Here is a tiny trained network, its code and every weight. The questions are about switching its units off for an input and a class, where a switched-off unit gives its printed mean instead of its output.

import numpy as np


def w(rows, s, z=0):
    codes = np.array(rows[::2]) - 128.0
    scale = np.full(codes.shape[1], s)
    scale[-1] = z or s
    return codes * scale


def norm(h):
    return h / np.sqrt((h * h).mean(-1, keepdims=True) + 1e-5)


def f(y):
    return np.maximum(y, 0)


def log_softmax(a):
    a = a - a.max(-1, keepdims=True)
    return a - np.log(np.exp(a).sum(-1, keepdims=True))


def net(x, mask):
    res = np.array(x, float).reshape(1, 3) / 4 @ E
    u = 0
    for l in range(3):
        y = f(norm(res) @ A[l][:, :-1].T + A[l][:, -1])
        res = res + np.where(mask[u : u + 7], y, B[l][:, -1]) @ B[l][:, :-1]
        u += 7
    return log_softmax(norm(res)[-1] @ U[:, :-1].T + U[:, -1])


A, B = {}, {}
E = w([
[184,30,59],'x0',
[191,69,254],'x1',
[127,127,127],'x2',
],0.0061)
A[0] = w([
[182,122,161,134],'0.n0',
[113,132,52,103],'0.n1',
[69,201,68,73],'0.n2',
[163,96,130,2],'0.n3',
[125,208,145,246],'0.n4',
[120,50,254,197],'0.n5',
[19,29,67,102],'0.n6',
],0.0082,0.0032)
B[0] = w([
[116,211,76,172],'0.n0',
[79,92,166,181],'0.n1',
[228,249,90,193],'0.n2',
[254,175,116,136],'0.n3',
[180,185,190,208],'0.n4',
[184,188,198,254],'0.n5',
[55,102,137,184],'0.n6',
],0.0057,0.0061)
A[1] = w([
[35,140,38,97],'1.n0',
[185,202,214,133],'1.n1',
[204,57,119,39],'1.n2',
[41,208,115,82],'1.n3',
[59,220,103,2],'1.n4',
[7,86,12,75],'1.n5',
[2,175,208,70],'1.n6',
],0.0063,0.003)
B[1] = w([
[173,92,169,179],'1.n0',
[104,88,94,255],'1.n1',
[164,164,123,153],'1.n2',
[120,86,83,167],'1.n3',
[116,123,86,157],'1.n4',
[148,4,143,191],'1.n5',
[196,86,102,155],'1.n6',
],0.013,0.0056)
A[2] = w([
[105,235,77,4],'2.n0',
[103,185,204,98],'2.n1',
[145,212,30,87],'2.n2',
[12,165,1,133],'2.n3',
[57,2,207,188],'2.n4',
[56,144,241,64],'2.n5',
[221,31,91,113],'2.n6',
],0.008,0.003)
B[2] = w([
[70,72,108,170],'2.n0',
[123,159,113,169],'2.n1',
[93,142,122,190],'2.n2',
[101,153,165,188],'2.n3',
[52,119,8,211],'2.n4',
[133,196,126,162],'2.n5',
[144,109,162,254],'2.n6',
],0.015,0.0059)
U = w([
[31,161,70,2],'0',
[176,195,155,250],'1',
[130,26,59,236],'2',
[252,52,168,18],'3',
],0.022,0.0025)

Each question gives the input, the list of numbers given to net, and the class t.
The units are the neurons (one row each of A and B). Each row of codes is followed by its name. A weight is (code - 128) times the scale printed after its matrix; where a second scale follows, it is the last column's (A, B and U).
mask holds one flag per neuron, layer by layer. A switched-off neuron (its flag False) gives its mean, the last column of its row in B, instead of its output. The means were averaged over made-up inputs and are rounded, as every weight is.
A unit's drop is (log p(t) with every unit on - log p(t) with that unit switched off) / (log p(t) with every unit on - log p(t) with every unit switched off).
The circuit of an input: a set's keep is (log p(t) with only the set's units on - log p(t) with every unit switched off) / (log p(t) with every unit on - log p(t) with every unit switched off). Starting from the 12 units with the biggest drops (on a tie, the unit counted first), units are removed one at a time, each time the one whose removal leaves the highest keep (on an exact tie, the one counted first), for as long as the keep stays at least 0.8.
circuit, biggest first: the units of the circuit, biggest drop first
top k neurons: the k neurons with the biggest drops, biggest first
k most important neurons of layer l: the k neurons of layer l with the biggest drops, biggest first
drop when u is switched off: that unit's drop, to one decimal
input [-4,1,1], class 1: circuit, biggest first => [1.n5 2.n4]
input [-2,2,8], class 1: top 2 neurons => [1.n5 0.n5]
input [8,1,6], class 3: 3 most important neurons of layer 1 => [1.n2 1.n1 1.n5]
input [-3,5,-7], class 1: top neuron => [0.n5]
input [-4,1,-8], class 1: top 2 neurons => [1.n5 0.n4]
input [-3,2,-6], class 1: top 2 neurons => [1.n5 2.n4]
input [-5,1,1], class 1: top 3 neurons => [1.n5 0.n4 2.n4]
input [1,-8,-4], class 2: top 2 neurons => [0.n5 1.n5]
input [0,2,1], class 1: 2 most important neurons of layer 0 => [0.n5 0.n0]
input [0,5,-4], class 1: 3 most important neurons of layer 1 => [1.n5 1.n6 1.n3]
input [-1,6,5], class 1: drop when 1.n5 is switched off => 1.5
input [-5,8,-1], class 1: drop when 0.n5 is switched off => 0.6
input [2,3,2], class 3: drop when 1.n5 is switched off => 1.5
input [-3,3,0], class 1: drop when 0.n1 is switched off => 0.0
